Below is a small trained network, with its code and all its weights. Each question gives an input and a class and asks what happens when units are switched off, that is, made to give their printed mean instead of their output.

import numpy as np


def w(rows, s, z=0):
    codes = np.array(rows[::2]) - 128.0
    scale = np.full(codes.shape[1], s)
    scale[-1] = z or s
    return codes * scale


def f(y):
    return y / 2 * (1 + np.tanh(0.7978845608 * (y + 0.044715 * y**3)))


def log_softmax(a):
    a = a - a.max(-1, keepdims=True)
    return a - np.log(np.exp(a).sum(-1, keepdims=True))


def net(x, mask):
    res = np.array(x, float).reshape(1, 4) / 4 @ E
    y = f(res @ A[0][:, :-1].T + A[0][:, -1])
    res = res + np.where(mask, y, B[0][:, -1]) @ B[0][:, :-1]
    return log_softmax(res[-1] @ U[:, :-1].T + U[:, -1])


A, B = {}, {}
E = w([
[143,122,145,119,109,132,114,116],'x0',
[133,131,122,154,181,103,144,137],'x1',
[52,33,185,207,40,98,95,243],'x2',
[254,83,42,19,84,85,113,209],'x3',
],0.0079)
A[0] = w([
[108,93,196,151,156,86,150,178,189],'N1',
[115,62,135,225,129,55,114,135,173],'N2',
[77,232,255,232,142,208,153,55,93],'N3',
[214,200,117,176,161,240,151,57,134],'N4',
[171,205,171,134,133,155,201,140,206],'N5',
[93,154,66,53,177,118,199,15,134],'N6',
[79,111,169,182,153,214,206,74,34],'N7',
[125,212,146,93,182,139,149,138,149],'N8',
[50,47,172,144,111,100,128,148,127],'N9',
[125,146,100,183,119,112,147,140,251],'N10',
],0.0062,0.0019)
B[0] = w([
[129,128,152,123,141,121,82,114,161],'N1',
[92,159,149,155,134,158,76,147,172],'N2',
[206,67,27,93,246,72,208,125,255],'N3',
[74,172,192,119,95,232,62,63,206],'N4',
[166,123,180,134,124,118,91,168,158],'N5',
[101,113,246,210,120,159,95,115,217],'N6',
[144,118,76,107,136,1,139,97,186],'N7',
[124,142,149,146,126,147,101,166,166],'N8',
[90,151,178,142,112,195,99,109,178],'N9',
[93,163,139,138,28,189,137,127,147],'N10',
],0.0082,0.0085)
U = w([
[54,163,177,158,95,169,74,108,253],'0',
[166,107,9,81,124,75,167,112,3],'1',
],0.014,0.00019)

Each question gives the input, the list of numbers given to net, and the class t.
The units are the neurons (one row each of A and B). Each row of codes is followed by its name. A weight is (code - 128) times the scale printed after its matrix; where a second scale follows, it is the last column's (A, B and U).
mask holds one flag per neuron, in row order. A switched-off neuron (its flag False) gives its mean, the last column of its row in B, instead of its output. The means were averaged over made-up inputs and are rounded, as every weight is.
A unit's drop is (log p(t) with every unit on - log p(t) with that unit switched off) / (log p(t) with every unit on - log p(t) with every unit switched off).
The circuit of an input: a set's keep is (log p(t) with only the set's units on - log p(t) with every unit switched off) / (log p(t) with every unit on - log p(t) with every unit switched off). Starting from all 10 units, units are removed one at a time, each time the one whose removal leaves the highest keep (on an exact tie, the one counted first), for as long as the keep stays at least 0.8.
units of the circuit, in order: the units of the circuit, biggest drop first
k most important neurons: the k neurons with the biggest drops, biggest first
drop of u: that unit's drop, to one decimal
input [7,2,2,-3], class 1: units of the circuit, in order	[N6, N4]
input [-4,1,-3,2], class 0: units of the circuit, in order	[N3]
input [-4,1,-6,-7], class 1: 4 most important neurons	[N3, N7, N9, N2]
input [5,-7,2,-4], class 1: units of the circuit, in order	[N3, N6]
input [-3,4,4,4], class 0: 2 most important neurons	[N3, N7]
input [-2,-4,-2,-3], class 1: units of the circuit, in order	[N3, N9]
input [1,-2,-6,5], class 0: 2 most important neurons	[N3, N6]
input [-7,-8,0,-1], class 1: 2 most important neurons	[N6, N4]
input [6,-1,2,-3], class 1: 3 most important neurons	[N6, N4, N3]
input [1,-1,-5,4], class 0: drop of N3	0.5
input [-3,-6,-3,-5], class 1: drop of N3	0.9
input [-4,-3,-6,-7], class 1: drop of N3	2.5
input [1,3,2,-7], class 1: drop of N3	0.4
